Each row has two labels, one from each of two sets.
[ -7.0  -9.5  -7.5   1.2  -2.1  -6.3   2.0  -3.1  -5.6  14.8 -33.7  -1.6
  10.8 -19.2   0.3   5.6   3.2  14.7   2.1   2.1 -23.2   1.0  14.4  -1.9
   4.7  -3.8   5.0  -3.2  -0.2] : D & <61>
[ -8.5 -20.4 -31.9  -5.1   2.0  -7.1  -3.3  -2.4 -18.4  -4.9 -43.2  -9.9
  -9.7  -3.4  -9.4  -7.1   7.3 -12.0 -13.4   6.7   3.5   7.6  16.9  -9.9
  14.3 -11.2   0.6   9.3  -7.2] : Z & <61>
[-16.1  -8.8 -15.7  -3.6  -0.7  -4.3   1.1  -3.7   4.6  15.9 -45.7   4.0
   8.3 -26.9  -7.5  11.5   5.1  14.6   3.1  -7.9 -31.6   5.5  20.1  -0.9
   9.8  -4.4   5.1  -8.7  -1.4] : D & <61>
[  3.8  -5.8 -26.6  -2.5   4.5  -6.6  -2.6  -5.2 -16.3  -8.4 -16.7  -6.7
  -5.7   5.8   0.0 -12.1   8.2 -21.5  -7.4  14.8  17.4   2.6  12.5  -0.2
  -2.7   5.5   3.4  10.0  -2.8] : Z & <56>
[ -4.3 -11.5 -65.9   0.9  -5.8   0.3  -0.6   7.5  -0.7  -7.3 -21.7 -10.9
  -4.1 -18.0   0.3  -4.7   0.5  -4.2  11.4   0.3  -5.4   3.1   9.4  -6.8
  -2.5  -1.1  -5.6  23.9  -0.4] : D & <56>
[-14.0 -18.0 -65.1  -1.3 -12.3 -10.1  -0.3  20.2   2.4   4.7 -29.9 -11.0
   3.8 -29.9   9.6  -4.0 -17.4   0.9  11.9  -4.5 -14.9   6.6   3.7 -11.6
  -7.4 -20.0  -2.0  17.4  -6.4] : D & <57>
[  1.3 -22.9 -39.4  -3.8  -2.4  -5.2  -6.8   9.7  -5.7 -16.6  -4.3 -19.5
 -15.6   1.0  13.2 -23.8  -3.5 -25.6  -8.3   8.0  30.3   0.4   9.7 -17.3
  16.3   2.8  -2.3  32.4  -0.8] : Z & <57>
[ -7.9 -19.3  26.5  -4.9   0.6  -4.3  -5.4  -4.2 -11.8   2.3 -35.7  -2.0
  -0.3   0.7  -0.4   4.8   4.1  -5.5 -27.0  -3.0   5.8   6.4  13.0 -17.0
  35.9 -16.8   0.5  -2.5  -6.0] : Z & <61>
[  4.5 -24.1  10.3  -6.0   9.1  -4.4 -10.1  -7.5 -23.8 -20.9 -17.4 -19.0
 -12.8  22.1   2.9 -14.1   6.3 -28.6 -32.1   7.9  35.2  12.2  11.6 -11.0
  28.6 -10.8   1.8  14.6 -10.5] : Z & <57>
[ -5.7 -10.9  -0.6  -4.7  -0.3   3.3  -2.4  -0.1  -8.4   3.5 -30.6  13.2
   4.1   0.4 -12.3  10.6   7.0  -2.4  -6.4  -5.1  -7.1   6.7   4.0  -1.0
  26.4 -17.8   1.4  -8.0  -7.4] : Z & <61>
[-10.9 -21.2 -83.0  -0.7   2.8  -5.9  -1.7  27.0  -0.6  11.8 -25.2  -6.5
   6.4 -30.3  10.6  -8.4 -16.3  -8.7  17.6  -4.6  -4.8   6.2   5.9  -9.9
   2.4 -12.0   0.6  20.3   9.8] : D & <57>
[ -1.3 -21.4  -1.5  -2.0  -0.2  -4.3  -0.6   6.3   7.4   2.4 -31.2 -11.6
   1.3 -17.5  14.9   5.0 -14.7  -1.5 -15.9  -6.2  -2.8   4.2   9.9 -12.3
  17.6 -18.0   2.6  12.0  -0.4] : Z & <57>
[-27.9  -6.7 -21.6   2.6  -2.2  -0.8  -0.3  -7.9   3.1   9.0 -54.7  -5.5
   1.2 -24.3  -4.7  13.9   3.1  15.4  -0.1 -10.8 -33.9   6.0  23.7  -5.1
  16.3 -14.2 -10.4   0.1   0.6] : D & <61>
[ 13.4  -8.2 -13.4   0.5  -1.9  -7.7  -1.8  15.9  -1.0  23.0   8.2  -5.2
  15.5 -19.7  24.0 -15.5 -24.3  -9.7   8.8  10.8   3.7  -3.4  -0.2   9.1
 -19.2   8.4   8.3  -1.4  -4.4] : D & <56>
[ -1.7 -11.5  30.8 -10.5   2.4  -2.5  -6.5  -8.3 -14.0  -4.3 -34.3  -1.8
  -3.9  11.0  -1.0   3.5   2.4 -11.1 -27.9  -0.4   7.9   5.3  13.6  -9.6
  23.8 -15.1   3.6  -3.8  -5.9] : Z & <61>
[  6.1  -6.3  -9.9   1.7   0.3 -11.1  -0.4  -1.5  -6.6   4.7 -12.7 -13.3
   0.6  -5.6  11.3  -3.9  -9.4  -6.9  -0.8  14.4  -0.9  -4.5  10.4   8.7
 -30.5   1.4   5.4  -3.0  -0.2] : Z & <56>
[  6.9 -12.4   1.7  -0.5   4.3   6.2  -5.4 -17.0  -8.2  -6.8 -41.0  -5.5
 -11.9   5.3 -13.8   9.2  16.1  -9.6 -19.4   6.5  -1.6   2.6  21.0   3.8
  18.4  -9.8   3.0  -2.0  -3.7] : Z & <61>
[  4.9 -17.7 -62.0  -3.0  -1.3  -5.2  -5.1   7.3 -15.0  -9.0 -20.6  -8.8
  -7.3   1.2  -3.4  -6.3   1.9 -24.9   1.2  15.7  12.8   1.5  16.1   3.3
  -4.6  -0.3   4.8  16.2  -4.6] : Z & <56>
[  8.2  -4.9  21.9  -5.7   2.5   7.4  -1.2  -5.2   3.4  -7.9 -20.0   2.6
  -7.3  15.1  -9.1   8.0   7.6  -5.7 -13.5  -5.1   3.5   3.0   8.4  -4.7
  24.6 -14.9   4.5  -2.5  -7.9] : Z & <61>
[-10.9 -15.2 -21.5  -9.9   3.0  -2.4  -2.3  -9.1 -17.2  -6.4 -29.0  -1.3
  -5.2  -0.5  -5.0  -7.3  13.5 -11.8 -12.1   3.8   6.1   3.9  14.0  -9.6
  16.8  -4.2  -3.7   5.0  -7.3] : Z & <61>
[  0.9 -17.4  13.9  -6.1   0.8   2.1  -4.8  -4.1  -2.3   5.7 -36.1  -2.2
   0.8  -6.0  -5.1  10.2   1.9  -2.1 -14.7  -7.2  -3.1   3.2  14.1  -8.7
  35.4 -25.1  10.4  -5.0  -0.5] : Z & <61>
[ -3.6 -12.9 -49.9  -4.0  -0.1  -3.5  -3.7  12.8 -12.6  -8.6 -15.7  -4.3
  -6.6  -0.3  -9.6 -10.4   3.6 -18.5  -4.8   5.6   5.9   6.1  10.7  -7.5
   5.3  -6.4   0.8  13.4  -9.5] : Z & <57>
[ -0.6 -10.7  38.8   1.0   3.5   2.6  -0.6 -18.8  -9.2 -17.8 -36.7   2.9
 -10.7  17.1  -8.1  18.4   9.6  -6.8 -29.2  -1.3   8.7   0.7  13.1 -10.3
  19.1 -21.3  -1.2 -10.7  -6.9] : Z & <61>
[ -8.7 -13.7 -41.8  -0.2  -7.7   0.5   1.4  17.0  10.3  -0.8 -26.0 -12.0
   2.0 -24.1   1.8   2.5  -9.7   1.7   3.3 -12.0 -11.1   3.7   8.0  -5.7
  10.6 -18.8  -1.8  13.5  -3.6] : D & <57>
[ -3.6 -22.9 -35.9  -3.4  -0.5   5.3   0.6   4.4  13.4  -2.2 -30.0 -12.8
  -8.0 -20.6   0.5   0.4   1.3  -6.3  -2.0  -7.6  -0.5   5.0  18.3 -18.1
  34.0 -11.9   0.7  26.4  -2.0] : Z & <61>
